The rows lie along a hidden order. The number after each row says roughly how far along it the row is, from 0 to 9. A new part has a new order.
[  9  -1 -37  48   5   0  12 -13   1  -5  -1  -8  19  10 -19  10   3 -11
  -8  -6 -42  12 -29   5 -42   2   3   3  -9   3   8  16 -10  -8  -3   4
   7   4  -4   5  -3  10   6   2   1] -> 6
[  0   1 -28  48   2  -2  19 -18   0  -2  25   6  15  -5  -6  14  -1   7
   4  -4 -22  -1 -28   2 -11   0   2  -3  -5   1   1   6  -5  -5  10  -6
   3   8 -20   1   0  -1  -9  -3   6] -> 1
[  3   2 -22  46   3  -3  19 -48   1  -5  14  -4  17   3  -3   9   4 -15
  12  -3 -25  -5 -29   4  27   0   3  -1   4  -2   3   5  -4  -5   8  -4
   9   2 -19   2  -2  -1   3   1   4] -> 4
[  3   1 -12  17   2   0  28 -16   1  -6  11   0  15   5  -4   5   2  -5
  -6  -6 -23  12 -37   6 -36   1   1   0  -6   6   5   1  -5   2   1  -7
  -4   2  -1   2  -1   8  -6  -1   6] -> 1
[ -1   7 -28  17   0  -2  10 -22   1  -1  30   6   5   2 -10  17   1 -11
   3   1  -3  -5 -33   4  10  -6   1  -2  -5   1   6  10  -4  -5   0   8
  15   0 -27   0  -5 -13  -6   1  10] -> 3
[  3   2 -16  38  -3  -5  49 -30   0  -4   8  -5   4  -4   0  11   1   9
   6  -1 -28  -7 -33  -1  45  -1   8  -1  -4  -2  -1  -3   0  -2   6  -3
   0   4  -8   3   1 -12  -3  -8   4] -> 5
[ -4   3  -6 -21  -2  -4  16 -30   1  -2  20   7   3  -3  -4  11   0 -24
   1   3  21  -3 -23   3  18   4   4  -1  -6   0   1   0   1   4   5  -4
  23  -2 -32  -2   1   0  -7  -1   4] -> 2
[  0   2 -12 -22   5   3 -17  -4   0  -4 -18   5   5   7 -14   1  -4  12
  -8  -1  -7   9   4   5 -41  -1  -2  -2   4   1   1  -3  -2  -7  -6  -6
   0  -6  -2  -2   0   9  -8   0   6] -> 0
[  2   1 -33  62   2  -4  31 -38   1  -3   0   0   8  -7  -4  16   0  -8
   9  -2 -18  -4 -23   1  23  -2   6  -3   5  -1   1   1  -1   1   3  -7
   1   3 -11   4  -1 -12  -4  -5   6] -> 2
[ -5   1  -1   8   1  -3  -7 -20   2  -1  22   2   3   2   3   8   0  -6
  -6   1  22  -4 -30   5  17   7   4   0  -6  -3  -1   5   0  -4  10  -1
  15   6 -26  -2   2 -14  -2  -1  -1] -> 4
[  2   2   1 -54   1   1  -2 -14  -1  -4  -4   1   6   9  -9  -3  -1  -8
 -11  -1  33   3 -18   6   7   1   0  -1   0   4   3 -10  -2  10  -6  -3
   2  -8 -14  -1   0   0  -4   6   6] -> 0
[ -2   1 -11 -19   2   1 -17 -16   1  -4   2   1   4  -3   1  -2  -1 -17
 -16   1  37  -1 -14   4  -6   4   3  -1   1  -1  -5  -4   0   8   3  -1
   4  -1 -12  -2   2 -13   1   3  -2] -> 3
[ -5   2 -22  28   1   1  14 -49   1  -3 -14   6   4  -7   2  -3   1 -21
  10   2 -10  -7   7  -3 -24  -5  -1  -4  16  -3   0  11   1   7  -1  -7
  -4  -6 -10  -2  -1 -16  -4  -2   8] -> 0
[  8   2 -22  34   0  -4  25 -23  -1  -3  -3  -6  19   2  -9  11   2  -3
   3  -3 -36  -4 -28   2  36  -6   4   0  -7   0   6   8  -5   2  -4   2
   5  -3  -8   4  -4   4  -1  -1   6] -> 5
[ -1   3 -19  24   2  -3  17 -39   1  -4  14   5   4   0  -6   5  -1 -20
   0   0  -3   2 -26   3  13   1   4  -2   4   2   3  -1  -2   5   1  -6
  10  -1 -29   0  -2 -11  -5   0   7] -> 1
[  2   3 -26  20   0   2  10 -12   3  -4  12   6  20  -3 -14  10   3  -3
  -6   1 -34   1 -33   0 -43  -3   3   0 -15   0   3  13  -3  -8  -1   1
   4   0  -7   0   0   2  -7  -8   7] -> 4
[ -4   7   8  -8  -5   1  36 -36   1  -3  24   9   0  -5  -4   0   2 -17
 -10   4   3   0 -42   0 -14  -8  -1  -1  -7   3   4  -2   1   9  -7   1
   2  -6 -13  -5  -3  -2 -12  -4  12] -> 0
[  2   0 -18   2   0  -2  18  -3  -1  -2  17  -4   6   8 -25  10   1   1
   5  -3 -40   3 -49   4  52   0   3   2  -1   4   2   5  -4 -12   8   3
  11   1  11   0   0 -12  -2   6   4] -> 9
[ -1   4 -23 -17   4   4 -33 -27   0  -4 -20   3   3   4  -4   1  -2  -2
  -7   1   3  -2   6   4 -38  -4  -3  -2   8   0   1   4  -3  -2  -7   2
   1  -1  -5  -3  -2   1  -3   6   6] -> 2
[ -1   3 -15  -8   1  -1   3 -34   1  -3  24  -1   7   4  -4  13   3 -28
 -11  -1   8   0 -37   6  20   1   4   2  -6  -1   2   5  -3   5   5   6
  15  -4 -30   1  -3 -14   3   5   0] -> 5
[  2   3 -28 -14   0  -4  -7 -37   0   0  21  -6  14   8  -1  23   4 -32
  15  -1  -6   2 -20   6  -3   2   3   2  12   2   3  14  -5  -8   2   1
  12   4 -34  -1  -2  -6   0   4   3] -> 6
